Below are the code and all the weights of a small trained network. Each question names an input and a target symbol and asks about switching units off, where a switched-off unit gives its printed mean instead of its output.

import numpy as np


def w(rows, s, z=0):
    codes = np.array(rows[::2]) - 128.0
    scale = np.full(codes.shape[1], s)
    scale[-1] = z or s
    return codes * scale


def norm(h):
    return h / np.sqrt((h * h).mean(-1, keepdims=True) + 1e-5)


def f(y):
    return np.maximum(y, 0)


def softmax(a):
    e = np.exp(a - a.max(-1, keepdims=True))
    return e / e.sum(-1, keepdims=True)


def log_softmax(a):
    a = a - a.max(-1, keepdims=True)
    return a - np.log(np.exp(a).sum(-1, keepdims=True))


def net(x, mask):
    ids = ['αβδεζηθλμτψ'.index(c) for c in x.split()]
    T = len(ids)
    res = E[ids] + P[:T]
    u = 0
    for l in range(2):
        r = norm(res)
        for j in range(2):
            rows = slice(2 * j, 2 * j + 2)
            q, k, v = (r @ M[l][rows].T for M in (Q, K, V))
            z = softmax(np.where(np.tri(T) > 0, q @ k.T / 2**0.5, -1e9)) @ v
            o = O[l][rows]
            res = res + np.where(mask[u + j], z, o[:, -1]) @ o[:, :-1]
        u += 2
        y = f(norm(res) @ A[l][:, :-1].T + A[l][:, -1])
        res = res + np.where(mask[u : u + 12], y, B[l][:, -1]) @ B[l][:, :-1]
        u += 12
    return log_softmax(norm(res)[-1] @ U[:, :-1].T + U[:, -1])


Q, K, V, O, A, B = {}, {}, {}, {}, {}, {}
E = w([
[5,148,126],'α',
[157,143,84],'β',
[188,135,118],'δ',
[154,173,115],'ε',
[152,156,95],'ζ',
[85,116,117],'η',
[127,69,91],'θ',
[166,157,91],'λ',
[66,180,205],'μ',
[122,131,166],'τ',
[142,96,136],'ψ',
],0.028)
P = w([
[85,140,154],'0',
[212,113,103],'1',
[66,136,150],'2',
[226,130,128],'3',
[60,132,151],'4',
[246,185,216],'5',
[58,128,153],'6',
[231,134,143],'7',
[53,118,160],'8',
[218,118,114],'9',
[48,103,172],'10',
[212,110,104],'11',
],0.011)
Q[0] = w([
[120,108,137],'0.h0',
[155,6,169],'0.h0',
[150,144,83],'0.h1',
[136,178,148],'0.h1',
],0.027)
K[0] = w([
[108,77,135],'0.h0',
[117,2,203],'0.h0',
[82,126,89],'0.h1',
[130,176,145],'0.h1',
],0.023)
V[0] = w([
[124,7,183],'0.h0',
[94,2,204],'0.h0',
[224,138,208],'0.h1',
[104,157,155],'0.h1',
],0.0018)
O[0] = w([
[120,138,16,28],'0.h0',
[144,121,3,3],'0.h0',
[66,123,203,108],'0.h1',
[109,108,85,127],'0.h1',
],0.0023,0.0012)
A[0] = w([
[75,193,41,70],'0.n0',
[87,30,94,76],'0.n1',
[120,67,197,150],'0.n2',
[209,121,185,99],'0.n3',
[169,25,127,191],'0.n4',
[62,144,85,122],'0.n5',
[154,58,168,60],'0.n6',
[162,65,73,201],'0.n7',
[165,137,122,68],'0.n8',
[135,65,186,3],'0.n9',
[28,107,109,79],'0.n10',
[79,250,156,43],'0.n11',
],0.014,0.0037)
B[0] = w([
[156,24,125,240],'0.n0',
[158,202,76,209],'0.n1',
[160,35,185,196],'0.n2',
[56,216,52,242],'0.n3',
[183,193,84,240],'0.n4',
[14,137,94,209],'0.n5',
[100,161,162,168],'0.n6',
[61,133,152,253],'0.n7',
[185,127,122,177],'0.n8',
[204,81,86,153],'0.n9',
[236,157,196,222],'0.n10',
[161,203,5,253],'0.n11',
],0.02,0.0052)
Q[1] = w([
[220,189,152],'1.h0',
[140,174,117],'1.h0',
[3,18,188],'1.h1',
[207,86,99],'1.h1',
],0.024)
K[1] = w([
[114,106,198],'1.h0',
[78,144,158],'1.h0',
[105,163,255],'1.h1',
[235,80,63],'1.h1',
],0.028)
V[1] = w([
[21,214,95],'1.h0',
[184,174,244],'1.h0',
[58,128,114],'1.h1',
[47,173,244],'1.h1',
],0.011)
O[1] = w([
[188,136,83,156],'1.h0',
[128,133,248,128],'1.h0',
[149,157,141,121],'1.h1',
[92,94,214,5],'1.h1',
],0.014,0.016)
A[1] = w([
[166,148,118,98],'1.n0',
[118,88,128,72],'1.n1',
[104,183,167,85],'1.n2',
[220,126,169,98],'1.n3',
[57,132,177,112],'1.n4',
[6,151,64,178],'1.n5',
[203,114,77,158],'1.n6',
[90,125,183,139],'1.n7',
[89,80,146,2],'1.n8',
[190,29,113,145],'1.n9',
[172,99,184,126],'1.n10',
[109,109,156,81],'1.n11',
],0.019,0.0047)
B[1] = w([
[167,145,123,184],'1.n0',
[118,137,87,130],'1.n1',
[104,189,177,144],'1.n2',
[56,138,101,155],'1.n3',
[79,182,95,129],'1.n4',
[33,58,142,206],'1.n5',
[149,184,190,253],'1.n6',
[151,184,133,133],'1.n7',
[141,130,165,129],'1.n8',
[152,2,160,151],'1.n9',
[184,71,150,143],'1.n10',
[137,149,128,129],'1.n11',
],0.034,0.013)
U = w([
[91,78,108,253],'α',
[12,118,144,98],'β',
[135,93,25,155],'δ',
[170,92,154,252],'ε',
[159,145,41,78],'ζ',
[157,151,143,107],'η',
[172,152,112,109],'θ',
[249,139,191,61],'λ',
[38,132,30,69],'μ',
[101,159,241,107],'τ',
[254,99,85,119],'ψ',
],0.017,0.0078)

Each question gives the input, a string of symbols that net reads in full, and the target symbol t.
The units are the heads (2 rows each of Q, K, V and O) and the neurons (one row each of A and B). Each row of codes is followed by its name. A weight is (code - 128) times the scale printed after its matrix; where a second scale follows, it is the last column's (O, A, B and U).
mask holds one flag per unit, layer by layer, with each layer's heads first. A switched-off unit (its flag False) gives its mean, the last column of its rows in O or B, instead of its output. The means were averaged over made-up inputs and are rounded, as every weight is.
A unit's drop is (log p(t) with every unit on - log p(t) with that unit switched off) / (log p(t) with every unit on - log p(t) with every unit switched off).
The circuit of an input: a set's keep is (log p(t) with only the set's units on - log p(t) with every unit switched off) / (log p(t) with every unit on - log p(t) with every unit switched off). Starting from the 12 units with the biggest drops (on a tie, the unit counted first), units are removed one at a time, each time the one whose removal leaves the highest keep (on an exact tie, the one counted first), for as long as the keep stays at least 0.8.
circuit, biggest first: the units of the circuit, biggest drop first
unit that matters most: the unit with the biggest drop
top k neurons: the k neurons with the biggest drops, biggest first
top k neurons in layer l: the k neurons of layer l with the biggest drops, biggest first
which heads matter: for each layer, one digit per head in row order, 1 if its drop is at least 0.15 and else 0, layers parted by /
input ε ψ β ε, target μ: which heads matter	00 / 10
input λ μ β θ, target μ: circuit, biggest first	0.n7
input η θ τ δ δ λ η δ, target τ: circuit, biggest first	0.n10, 1.h0, 0.n11
input ε α α η η, target τ: circuit, biggest first	0.n10, 0.n3, 1.n3
input η δ μ δ θ λ τ η, target β: circuit, biggest first	0.n7, 1.n5
input λ ψ ζ μ β β, target μ: which heads matter	00 / 10
input δ ψ η ζ τ δ β μ, target μ: circuit, biggest first	0.n11, 0.n10, 1.n5
input θ η ζ η α δ η λ λ α τ μ, target β: circuit, biggest first	0.n10, 1.n5
input λ ζ η α, target τ: which heads matter	10 / 10
input ψ ζ δ δ τ ψ λ η η μ β β, target μ: top 2 neurons in layer 0	0.n7, 0.n0
input τ τ β η, target μ: top 2 neurons	0.n1, 0.n7
input λ μ η ζ δ α θ η τ τ, target β: top 2 neurons in layer 0	0.n11, 0.n4
input λ δ τ β, target β: top 4 neurons	0.n2, 0.n3, 0.n4, 0.n5
input ζ β ε μ τ λ β α τ λ, target β: top 2 neurons	0.n11, 0.n2
input μ η α α θ ζ η η θ δ β λ, target μ: top 3 neurons	0.n7, 0.n11, 0.n0
input η θ μ ψ η λ ζ, target δ: top neuron	0.n11
input θ θ η β ε ζ η ψ, target τ: top 2 neurons	0.n10, 0.n11
input θ α η α λ ψ δ ε η ε, target τ: top 3 neurons	0.n10, 0.n11, 0.n5
input τ ζ θ λ η β, target τ: circuit, biggest first	0.n10, 0.n11, 1.h0
input β λ ε α ζ η ζ ε τ δ, target β: circuit, biggest first	1.h0, 0.n3, 0.n2, 1.n5
input η ψ η μ λ λ β ψ, target μ: circuit, biggest first	0.n3
input β β λ λ η ε λ ζ τ η, target β: which heads matter	10 / 10
input δ ζ β λ δ δ θ λ η ζ, target τ: top 4 neurons	0.n10, 0.n11, 0.n5, 0.n4
input λ η τ λ, target β: top 2 neurons	0.n3, 0.n1
input ζ λ η δ τ α ψ ζ μ ζ β η, target μ: top 3 neurons	0.n7, 0.n1, 0.n11
input λ δ β β β τ η δ ζ μ η ψ, target τ: top 4 neurons in layer 0	0.n10, 0.n11, 0.n4, 0.n5
input τ ε η τ, target τ: top 2 neurons	0.n10, 0.n5
input η τ τ, target ε: unit that matters most	0.n3
